Below is a small trained network, with its code and all its weights. Each question gives an input and a class and asks what happens when units are switched off, that is, made to give their printed mean instead of their output.

import numpy as np


def w(rows, s, z=0):
    codes = np.array(rows[::2]) - 128.0
    scale = np.full(codes.shape[1], s)
    scale[-1] = z or s
    return codes * scale


def f(y):
    return np.maximum(y, 0)


def log_softmax(a):
    a = a - a.max(-1, keepdims=True)
    return a - np.log(np.exp(a).sum(-1, keepdims=True))


def net(x, mask):
    res = np.array(x, float).reshape(1, 6) / 4 @ E
    y = f(res @ A[0][:, :-1].T + A[0][:, -1])
    res = res + np.where(mask, y, B[0][:, -1]) @ B[0][:, :-1]
    return log_softmax(res[-1] @ U[:, :-1].T + U[:, -1])


A, B = {}, {}
E = w([
[32,152,177,20,96,188,142,67,218],'x0',
[179,50,79,59,234,141,105,69,172],'x1',
[85,83,111,222,155,135,35,2,140],'x2',
[166,104,60,143,168,25,78,84,146],'x3',
[71,227,20,71,116,114,196,79,22],'x4',
[175,222,210,116,78,10,64,89,61],'x5',
],0.0064)
A[0] = w([
[83,219,222,74,63,198,137,114,155,237],'n1',
[82,66,172,31,159,176,108,92,222,191],'n2',
[188,67,191,176,143,38,105,177,124,234],'n3',
[98,44,58,131,214,201,161,135,155,220],'n4',
[195,48,160,158,197,166,153,177,117,226],'n5',
[146,170,58,92,168,99,211,174,19,254],'n6',
[46,89,173,146,139,180,74,90,192,198],'n7',
[193,51,254,218,104,134,86,138,175,186],'n8',
[214,161,181,147,146,15,105,77,70,223],'n9',
[122,92,11,139,215,139,89,105,112,224],'n10',
[83,94,121,20,163,154,161,123,202,181],'n11',
[109,141,136,37,186,162,146,164,186,203],'n12',
[66,201,182,78,51,103,97,68,109,237],'n13',
],0.0065,0.0039)
B[0] = w([
[36,105,215,104,157,135,213,186,34,247],'n1',
[128,21,194,112,173,213,213,75,143,215],'n2',
[216,145,176,166,57,105,25,140,189,236],'n3',
[211,75,60,188,129,211,162,61,216,220],'n4',
[149,136,75,158,80,160,95,175,242,206],'n5',
[174,240,31,63,26,85,164,152,148,255],'n6',
[51,59,151,190,205,146,112,115,135,204],'n7',
[101,105,222,219,162,138,54,211,222,231],'n8',
[165,209,179,61,120,65,3,139,64,250],'n9',
[226,98,41,163,171,123,108,36,116,211],'n10',
[170,44,155,68,126,224,230,62,100,204],'n11',
[180,87,176,54,87,223,204,118,142,198],'n12',
[48,167,192,94,162,69,132,134,45,236],'n13',
],0.0059,0.009)
U = w([
[195,143,21,45,70,181,211,146,185,75],'0',
[168,44,26,208,197,162,96,16,170,124],'1',
[150,80,221,217,122,146,41,239,221,101],'2',
[36,114,187,178,220,129,80,107,65,3],'3',
[220,197,126,59,133,2,11,82,53,198],'4',
[114,37,221,50,168,203,214,86,112,57],'5',
[50,223,117,154,25,84,189,199,12,247],'6',
],0.0059,0.003)

Each question gives the input, the list of numbers given to net, and the class t.
The units are the neurons (one row each of A and B). Each row of codes is followed by its name. A weight is (code - 128) times the scale printed after its matrix; where a second scale follows, it is the last column's (A, B and U).
mask holds one flag per neuron, in row order. A switched-off neuron (its flag False) gives its mean, the last column of its row in B, instead of its output. The means were averaged over made-up inputs and are rounded, as every weight is.
A unit's drop is (log p(t) with every unit on - log p(t) with that unit switched off) / (log p(t) with every unit on - log p(t) with every unit switched off).
The circuit of an input: a set's keep is (log p(t) with only the set's units on - log p(t) with every unit switched off) / (log p(t) with every unit on - log p(t) with every unit switched off). Starting from the 12 units with the biggest drops (on a tie, the unit counted first), units are removed one at a time, each time the one whose removal leaves the highest keep (on an exact tie, the one counted first), for as long as the keep stays at least 0.8.
units of the circuit, in order: the units of the circuit, biggest drop first
most important unit: the unit with the biggest drop
top k neurons: the k neurons with the biggest drops, biggest first
drop when u is switched off: that unit's drop, to one decimal
input [6,8,-3,6,-3,7], class 5: top 4 neurons -> n2, n11, n6, n12
input [-4,5,4,-8,5,0], class 1: most important unit -> n10
input [8,-6,-8,7,0,-1], class 5: top 2 neurons -> n11, n12
input [-3,-3,-2,0,-2,-8], class 1: units of the circuit, in order -> n4, n1
input [7,-3,-8,6,-8,-3], class 5: top 2 neurons -> n11, n2
input [2,3,7,-7,0,-6], class 1: top 2 neurons -> n4, n10
input [3,2,5,-2,-2,-5], class 1: drop when n2 is switched off -> -0.2
input [8,-6,1,-5,-8,-1], class 5: drop when n1 is switched off -> 0.1
input [-3,2,-8,5,-3,-2], class 0: drop when n6 is switched off -> 0.2
input [4,1,8,-4,1,8], class 3: drop when n6 is switched off -> 0.2
